Below are the code and all the weights of a small trained network. Each question names an input and a class and asks about switching units off, where a switched-off unit gives its printed mean instead of its output.

import numpy as np


def w(rows, s, z=0):
    codes = np.array(rows[::2]) - 128.0
    scale = np.full(codes.shape[1], s)
    scale[-1] = z or s
    return codes * scale


def norm(h):
    return h / np.sqrt((h * h).mean(-1, keepdims=True) + 1e-5)


def f(y):
    return y / 2 * (1 + np.tanh(0.7978845608 * (y + 0.044715 * y**3)))


def log_softmax(a):
    a = a - a.max(-1, keepdims=True)
    return a - np.log(np.exp(a).sum(-1, keepdims=True))


def net(x, mask):
    res = np.array(x, float).reshape(1, 5) / 4 @ E
    u = 0
    for l in range(4):
        y = f(norm(res) @ A[l][:, :-1].T + A[l][:, -1])
        res = res + np.where(mask[u : u + 5], y, B[l][:, -1]) @ B[l][:, :-1]
        u += 5
    return log_softmax(norm(res)[-1] @ U[:, :-1].T + U[:, -1])


A, B = {}, {}
E = w([
[98,122,163,157,131],'x0',
[252,82,200,122,203],'x1',
[127,106,178,67,30],'x2',
[82,112,159,150,137],'x3',
[72,162,169,31,194],'x4',
],0.0027)
A[0] = w([
[253,85,190,102,197,95],'L0N1',
[78,61,163,142,157,217],'L0N2',
[130,122,38,205,242,84],'L0N3',
[90,95,103,173,167,148],'L0N4',
[123,119,105,126,206,3],'L0N5',
],0.0044,0.0016)
B[0] = w([
[37,137,73,177,134,254],'L0N1',
[205,140,75,133,55,166],'L0N2',
[151,251,254,95,28,198],'L0N3',
[177,137,65,116,120,150],'L0N4',
[211,130,208,143,159,118],'L0N5',
],0.0038,0.0026)
A[1] = w([
[229,95,168,165,161,24],'L1N1',
[155,96,57,156,227,225],'L1N2',
[160,246,128,159,253,5],'L1N3',
[46,73,204,68,214,13],'L1N4',
[204,51,191,204,197,88],'L1N5',
],0.003,0.0014)
B[1] = w([
[60,121,101,86,103,127],'L1N1',
[1,44,154,55,54,254],'L1N2',
[185,148,185,152,71,212],'L1N3',
[183,155,151,5,133,137],'L1N4',
[115,30,18,27,226,218],'L1N5',
],0.0024,0.00071)
A[2] = w([
[128,37,213,101,25,250],'L2N1',
[126,168,64,181,72,179],'L2N2',
[42,187,193,29,195,110],'L2N3',
[193,37,169,122,216,120],'L2N4',
[171,26,123,133,253,143],'L2N5',
],0.0044,0.0014)
B[2] = w([
[209,241,162,132,174,229],'L2N1',
[89,62,117,62,146,221],'L2N2',
[219,21,133,129,210,251],'L2N3',
[3,168,75,140,41,183],'L2N4',
[19,158,52,107,55,195],'L2N5',
],0.0041,0.0023)
A[3] = w([
[175,36,48,250,3,38],'L3N1',
[18,141,87,104,98,158],'L3N2',
[248,130,174,23,40,50],'L3N3',
[142,34,131,190,3,235],'L3N4',
[143,219,157,221,246,250],'L3N5',
],0.0036,0.00023)
B[3] = w([
[207,7,227,99,189,251],'L3N1',
[74,100,20,120,107,184],'L3N2',
[122,253,151,196,126,178],'L3N3',
[165,131,104,112,222,192],'L3N4',
[172,199,120,135,71,163],'L3N5',
],0.0036,0.0026)
U = w([
[234,67,193,97,224,250],'0',
[16,76,55,131,91,68],'1',
[208,253,208,213,92,42],'2',
],0.0033,0.0015)

Each question gives the input, the list of numbers given to net, and the class t.
The units are the neurons (one row each of A and B). Each row of codes is followed by its name. A weight is (code - 128) times the scale printed after its matrix; where a second scale follows, it is the last column's (A, B and U).
mask holds one flag per neuron, layer by layer. A switched-off neuron (its flag False) gives its mean, the last column of its row in B, instead of its output. The means were averaged over made-up inputs and are rounded, as every weight is.
A unit's drop is (log p(t) with every unit on - log p(t) with that unit switched off) / (log p(t) with every unit on - log p(t) with every unit switched off).
The circuit of an input: a set's keep is (log p(t) with only the set's units on - log p(t) with every unit switched off) / (log p(t) with every unit on - log p(t) with every unit switched off). Starting from the 12 units with the biggest drops (on a tie, the unit counted first), units are removed one at a time, each time the one whose removal leaves the highest keep (on an exact tie, the one counted first), for as long as the keep stays at least 0.8.
circuit, biggest first: the units of the circuit, biggest drop first
k most important neurons: the k neurons with the biggest drops, biggest first
top k neurons in layer l: the k neurons of layer l with the biggest drops, biggest first
drop of u: that unit's drop, to one decimal
input [6,-4,6,-2,-6], class 0: most important neuron : (L0N3)
input [8,-4,7,-1,-7], class 0: circuit, biggest first : (L3N1, L3N4, L2N4)
input [-6,7,-6,-8,-4], class 1: circuit, biggest first : (L2N5, L2N4, L0N1, L1N2)
input [-2,7,7,-3,1], class 1: circuit, biggest first : (L0N3, L2N4, L0N1, L2N5)
input [0,6,-3,-3,5], class 1: 2 most important neurons : (L2N5, L2N4)
input [4,-5,-1,-4,-5], class 0: circuit, biggest first : (L3N1, L2N4)
input [8,-5,1,-2,5], class 0: circuit, biggest first : (L2N3, L0N1)
input [0,-4,8,1,1], class 2: circuit, biggest first : (L2N1, L0N1, L3N3)
input [1,-5,7,-2,-7], class 0: 2 most important neurons : (L3N1, L0N3)
input [5,2,1,8,0], class 1: 2 most important neurons : (L0N3, L1N5)
input [-1,2,2,1,1], class 1: 2 most important neurons : (L0N3, L3N1)
input [5,-2,4,4,-1], class 2: 2 most important neurons : (L2N1, L0N1)
input [-7,8,-3,-5,-4], class 1: top 3 neurons in layer 2 : (L2N5, L2N4, L2N3)
input [4,-7,3,-2,-7], class 0: top neuron in layer 0 : (L0N1)
input [-6,6,3,-2,-5], class 1: top 2 neurons in layer 0 : (L0N3, L0N2)
input [-5,-2,-4,8,2], class 2: 2 most important neurons : (L0N3, L3N1)
input [8,-3,-3,1,-5], class 0: top 2 neurons in layer 0 : (L0N1, L0N4)
input [-5,6,0,7,-1], class 1: drop of L3N4 : 0.0
input [-4,4,1,8,-3], class 1: drop of L2N5 : 0.2
input [-6,3,1,6,2], class 1: top neuron in layer 2 : (L2N5)
input [-7,5,7,4,1], class 2: drop of L2N1 : 1.1
input [-8,0,-6,-4,-1], class 2: drop of L0N3 : 2.0
